Here are made-up elements, facts about them, and rows of numbers that follow some of those facts. Name the element behind each unnamed row.

Facts:
[(1028)] Ξ (311)
[(1033), (493), (636)] Ξ (708)
[(1041), (792), (953)] Ξ (797)
[(1041), (205), (462)] Ξ (695)
[(1056), (545), (792)] Ξ (338)
[(1056), (185), (915)] Ξ (296)
[(1073), (122), (412), (462), (536), (572), (629), (784), (797), (903)] Ξ (16)
[(108), (925)] Ξ (636)
[(108), (656), (666)] Ξ (101)
[(108), (477), (617)] Ξ (674)
[(122), (28), (314), (456), (757), (792)] Ξ (721)
[(140)] Ξ (487)
[(145), (495), (581)] Ξ (357)
[(205), (390), (594), (695), (716), (728), (760)] Ξ (536)
[(221), (307)] Ξ (666)
[(277), (540), (572)] Ξ (949)
[(277)] Ξ (963)
[(28), (311), (495)] Ξ (356)
[(307)] Ξ (70)
[(307), (522)] Ξ (20)
[(35)] Ξ (569)
[(394)] Ξ (712)
[(415)] Ξ (262)
[(427), (572), (601), (728), (953), (987)] Ξ (412)
[(458), (921)] Ξ (728)
[(477)] Ξ (1004)
[(522)] Ξ (591)
[(522)] Ξ (228)
[(525)] Ξ (922)
[(525)] Ξ (771)
[(540)] Ξ (305)
[(569)] Ξ (629)
[(594)] Ξ (665)
[(601)] Ξ (533)
[(617)] Ξ (522)
[(617)] Ξ (1033)
[(656)] Ξ (458)
[(670)] Ξ (390)
[(712), (747), (760)] Ξ (742)
[(716)] Ξ (757)
[(717)] Ξ (1056)
[(739)] Ξ (792)
[(760)] Ξ (661)
[(784)] Ξ (990)
[(813)] Ξ (462)
[(910)] Ξ (747)
[(910)] Ξ (784)
[(92), (921)] Ξ (987)
[(953)] Ξ (495)
{(1004), (101), (1022), (1033), (1041), (1056), (1073), (108), (140), (145), (16), (185), (20), (205), (221), (262), (277), (28), (296), (305), (311), (335), (35), (356), (390), (394), (412), (415), (427), (456), (477), (487), (493), (495), (522), (525), (536), (569), (572), (581), (591), (617), (636), (656), (661), (665), (666), (670), (674), (70), (716), (717), (728), (739), (747), (760), (771), (797), (813), (903), (910), (922), (949), (953), (963), (969)} σ a
{(1028), (122), (228), (307), (314), (338), (357), (458), (462), (471), (533), (540), (545), (594), (601), (629), (658), (695), (708), (712), (721), (742), (757), (784), (792), (915), (92), (921), (925), (959), (987), (990)} σ b
{(1004), (1033), (205), (307), (357), (390), (477), (636), (670), (712), (739), (797), (921), (949)} ζ f
{(101), (228), (277), (338), (462), (471), (525), (533), (540), (70), (92), (959)} ζ i
{(1022), (1028), (108), (20), (356), (581), (656), (674), (717), (760), (813), (910), (922), (990)} ζ e
{(1041), (122), (221), (456), (522), (572), (594), (617), (666), (792), (925), (953), (969), (987)} ζ d
{(1056), (140), (145), (185), (262), (311), (314), (35), (394), (412), (415), (427), (458), (487), (493), (495), (536), (569), (591), (629), (661), (665), (695), (708), (721), (742), (747), (915), (963)} ζ c
{(1073), (28), (296), (545), (658), (716), (728), (757), (784)} ζ h
{(16), (305), (335), (601), (771), (903)} ζ g

Some elements and their rows:
(495): [ -3,   2,   5,   2,  16, -31,  10,  -2,   4,  16,  -5,   7, -10,  -3,   6,
  15, -11,  25,  -2,   8,   4,  17,   8,   9,   4,   0,  -9,   3, -29,  -7,
   3,   1]
(338): [  4,  -3,   0,   6, -20,  60,  12,   5,   4,  -7,  16,   2,  -1,  -5,  -9,
 -16,  22, -20,  16,  -2, -15,   7,   4, -37,   5, -11,   1,   7,  11,  11,
  -5,  51]
(228): [  6, -13,  12,   4, -13,  45,  -5,   1,  13,   6,  11,  -2,  10,  -1,  -7,
  -1,  49, -31,   3, -17, -14,  -4, -10, -21,  -3,  -8,   9,  -6,  18,  10,
 -17,  23]
(471): [  4,  -4,   3,  -2, -17,  47,  -5,   3,   4,  -9,  13,   2,   7,  -2, -23,
  -8,  26, -15,  12, -19, -15,  -7,  -7, -23,  -1, -11,  11,   1,  13,   5,
 -14,  17]
(415): [ -5,   2,   4, -10,  10, -17,   5,  -4,  -2,   4, -11,   0,   0,  -2,  15,
   8, -25,   8,  -1, -11,  12,  10,  -2,   6,  -3,   3,  -8,  -2, -10,  -7,
   3, -18]
(20): [ -1, -13,  -2,   3,  -9, -11,   7,  -2,   7,  12,  -6,  -3,   8,  -6,  14,
  -5,   0,  -9, -22,  19,   5,  14,  -8,  -1,  -6,   8,  -3, -11,  19,   1,
  -9,   7]
(792): [  4,   9,  -6,   3, -18,  30,   2,   3,   2,   9,  14,   0,  -6,  -2, -14,
 -11,  30,   5,  17,  -3,  -3, -12,   8, -30,   4, -12,  11,   6, -19,   4,
  -1,   6]
(925): [  9,   0,  10,   1, -15,  22,  -8,   2,  12,  19,   9,  -5,   9,  -5,  -4,
   0,  60, -10,   1, -13,   1, -20,  -8, -18,  -4,  -9,  16,  -7,   9,   8,
  -5,  -3]
(305): [-10,  -5, -17,   1,  29, -19,   2,   0, -14,   6, -10,   2,   7,  -7,  -7,
 -34, -18,  -3,  -7,  23, -14,  -3,  -9,  10,   5,   3,   1,  -5,  19,  -2,
  -1,   0]
(307): [  9,   4,  14,  -1, -19,   9,  -7,   0,  19,  27,   7,  -6,   4,  -2,   4,
  27,  59,   4,  -3, -20,  11, -17,  -1, -19, -10, -12,  16,  -5,  -3,  10,
  -3, -17]
(739): [ -2,   6,  -4,  -4,  -6, -17,   9,   0, -10,  -3,  -1,   2,  -9,  -4,   0,
  12, -13,  20,   0,  10,  12,  24,  14,  -1,  -3,   2,  -9,   7, -20,  -3,
   9,  -4]
(760): [  1,   3, -17,  -4, -10,  -3,  -6,   0, -11, -21,  -4,  -5,   0,   4,   1,
 -14, -24,   0,  -2,  -4,   8,   2,   2,  13,   2,  11,   5,   3,  -1, -19,
  11, -28]
(205): [  4,   5,  -9,  -2,  -2, -22,  -4,   1, -12, -16,   2,  -5,  -3,   4,   0,
  10, -10,  20,  -2,   1,  15,   2,  15,  10,   3,   9,  -2,   7, -11,  -7,
  10, -19]
(140): [ -6,   3,   8,  -8,  10, -17,   4,  -4,  -3,   7, -10,   0,  -3,  -2,  13,
   8, -30,   0,   2, -12,  12,   9,  -3,   5,  -4,   2,  -6,  -3,  -6,  -6,
   8, -18]
(963): [ -6,  -2,   7,  -7,  14, -24,   0,  -5,  11,  14, -11,   2,  -6,  -2,   9,
   5, -29,   5, -10,  -1,  -4,   6,  -5,  13,  10,   0,  -7,   0,   7,   5,
   2,  -1]
(525): [ -6,  -9,  -5, -13,  -6,  19, -10,  -2, -24,  -9,  -9,   4,  17,  -7, -19,
  -5, -18, -12,   7, -11,  -7,  23,   0,   3,  -7,   6,  -5,   4,  13, -13,
   1, -18]
(742): [  8,   9,  13,   3,   0,  25,  -6,   1,  32, -12,  12,  -9, -13,  12,  25,
  -6,  -2, -23,   2, -20,   3, -21, -11, -11,  15, -11,   8,  -4,  22,  23,
  -5,  33]
(708): [  8,  -1,  27,   5,   2,  18,   6,  -1,  35,  29,   8,  -6,  -4,   5,  20,
   6,  43, -19,  -8, -17,   2, -18, -17, -15,   0, -11,   5, -14,  13,  23,
 -12,  18]

Rows to name:
No name comes twice in this set of rows, the named rows included.
[ 10,   2,  -7,   3,  -5,  43, -11,   6,   7, -21,  14,   2,   4,   7, -18,
  -5,  20,  -9,  17, -17, -19, -19,   3,  -9,  10, -11,  15,   7,   4,  -1,
 -13,  19] => (462)
[  8,   6,  13,  14,   1,  22,  15,   3,  36,  16,  14,   0, -23,   8,  17,
  -9,   9,  -7,   1,   2,  -2,  -4,  -2, -19,  12, -13,   0,   2, -17,  23,
  -1,  51] => (721)
[  8,  10,   7,   2,   1,  15,   9,   2,  24,   9,  11,   0, -15,   4,   4,
   4,  18,   4,  15, -18,   9,  -3,   3, -19,   1, -14,   9,   4, -35,   0,
  -1,  13] => (314)
[ 10,   5,  13,   5,   4,   5,  -5,   2,  31,  14,   6,  -2,  -8,   8,   8,
  10,  33,  -3,  -1, -19,   0, -22,  -8, -10,   7, -13,  13,  -5, -12,  11,
  -8,   1] => (458)
[  3,  12,  14,  -4,   0,  32,  13,   0,  17,   8,   3,   0, -11,   0,  10,
  -4,  12,  -3,  16, -27,  10,  -9,  -8, -29,  -3, -13,   6,   0, -15,   5,
   5,  13] => (915)
[-16,   2,   8,  -2,  -2,  27,  15,   0, -22, -27,  -5,   5,   4,   0,   9,
  -5, -31, -21,  11,  17,  -5,  17,  -1,   4, -22,   7, -22,   1,   0,   7,
   5,  33] => (296)
[  7,   1,  -2,   4,  -1,  14,  -8,   4,  16,  15,  14,  -1,  -3,   0, -11,
  -8,  34,   2,   0,   0, -19, -20,  -1, -11,  14, -14,  17,   2,  10,  10,
 -10,   8] => (987)
[ -2,  -1,   6,   7,  21, -29,   2,  -2,  16,   7,  -6,   4, -10,   4,   8,
   9, -28,  10, -12,  10,  -8,  13,   1,  15,  17,   5,  -7,   2,   0,   4,
   2,   4] => (412)
[ -8,   3,  -4,   1,   8,  -7,  10,   2, -26, -29,  -4,   9,   3,   1, -10,
  23, -19,   4,  21,  13,  -7,   1,  12,  14, -24,   2, -13,   5, -37, -13,
   8,   1] => (28)
[ -5,   6,  13,  -3,   2,  40,  -2,   5,   1, -19,   7,   2,   9,   2,  -1,
  10,  27, -17,  16, -16,  -9, -32,  -8,  -7, -19, -13,   6,  -5,   4,  10,
  -8,  21] => (658)
[  3,   6,  -7,   1,  -8,  33,  -1,   2,  28,   1,  10,  -4,  -7,   3,  -3,
 -11,  18,  -8,  -2, -11,  -6, -22,  -7, -18,  15, -10,  18,   0,  20,   8,
  -7,  25] => (990)
[  1,   5, -14,   2,  19,   7,  -4,   4,   8,   7,   3,   3,   1,  -1, -18,
 -15,  33,   5,  11,  -2, -10, -39, -12,  -9,   3, -18,  25,  -6, -13,  -4,
  -7,   2] => (601)
[  4,   4,  -7,   2, -11,  21,   8,   2,  18,  24,   8,   4,  -9,  -6, -18,
 -10,  37,   6,   1,  -8,   2, -20,  -3, -30,   2, -13,  16,  -1, -18,  -2,
  -5,  11] => (1028)
[  6,   9,   4,  -1,  -3,   3, -11,   2,  21,  12,  11,  -2,  -5,   0, -15,
  20,  39,  17,  -1, -12,   4, -34,   8,  -4,   8, -13,  19,   3,   0,   7,
  -4, -16] => (921)

The same elements again, as new rows of numbers:
Known rows:
(757): [-39,  30, -37, -37,  24,  -8, -56, -10, -12,  24,  26,   0, -40]
(471): [-26,  23,  10, -17,   6, -16, -49, -43, -26,   1,  -5, -18, -23]
(959): [-29,  22,   6, -15,   5, -16, -49, -43, -26,   2,  -7, -16, -24]
(721): [-46,  18, -13, -40,  16, -24, -38,  -6,   6,  34,  17, -26, -48]
(1073): [ 11,   5, -23, -10,  14,  19,  35,  19,   7,   1,  29,  18,  -2]
(427): [ 13,   3, -10,  -2,   9,  16,  45,  11,   4,  -7,  17,  12,  -6]
(20): [  1,   0,   7, -25,   7,  27,   1,   5,  44,  31,  41,  17,  61]
(594): [-10,  39, -18, -14,  41, -12, -37, -25, -30,  -1,  -4,   0, -43]
(522): [ 16,   3,  16, -14,  -7,  27,  12, -19,   2,  -2,  14,  26,  44]
(717): [ -5,  -2, -34, -16, -17,  31,  -4,  16,  19,  -3,  59,  -1,  30]
(108): [ 14,  12, -12, -11,  10,  45, -10, -12,  11,   1,  37,  40,  59]
(390): [  6,   6,  -8, -24,   8,  11,  55,  20,   5,  11,  14,  27, -18]
(784): [-27,  36, -31, -28,  46, -11, -43, -12, -12,  20,  13,  10, -43]
(666): [ 19,   1,  24, -14,   2,  19,  23, -10,  14,   6,  12,  19,  37]
(305): [  7,  -7,  21,  -5, -10,   5,  57,   3,  10,   3,   2,  -4,  -7]
(636): [ -2,   6,  15, -47,  -6,  29,  23,  -3,   9,  26,  13,  47,  29]
(629): [-23,  31, -17, -23,  42, -16, -32, -16, -15,  17,   4,   2, -51]
(140): [ -2,  -1,  -6, -20, -19,  26,  14,  -1,   4,  -3,  29,  17,  23]

Name these rows:
No name comes twice in this set of rows, the named rows included.
[  9,   6, -28, -11,   4,  23,  29,  17,   4,  -4,  32,  19,   1] => (716)
[ 13,   0, -14,  -5, -17,  16,  29,   7,   2, -16,  28,  -7,   4] => (456)
[ 18,  11, -15,  -6,  23,  35,   9,   1,  18,   0,  35,  31,  40] => (656)
[-22,  39,   1, -31,  26,   3, -70, -47, -28,  13,  -3,  21,   1] => (925)
[ 20,   7,  14,  -9,   0,  24,  18, -14,   0,  -6,  10,  24,  38] => (221)
[-42,  31, -46, -41,  12,  -1, -65, -15, -19,  16,  31,   4, -34] => (545)
[-14, -11, -12, -37, -27,  16,  15,  23,  33,  22,  53,  -7,  14] => (296)
[-30,  44, -14, -54,  28,   9, -58, -41, -41,  18,  -3,  54, -17] => (307)
[  2,  12,   2, -39,  -6,  37,  19, -11,  -9,   5,  16,  59,  29] => (477)
[  8, -13,  31,  -8,   1, -10,  75,  19,  29,  19,   4, -22, -21] => (16)
[-52,  26, -21, -66,   4, -16, -43,  -8,  -7,  41,  18,  -3, -50] => (357)
[-35,  12,   4, -19,  -1, -27, -38, -24,  -9,  12,   2, -43, -44] => (338)

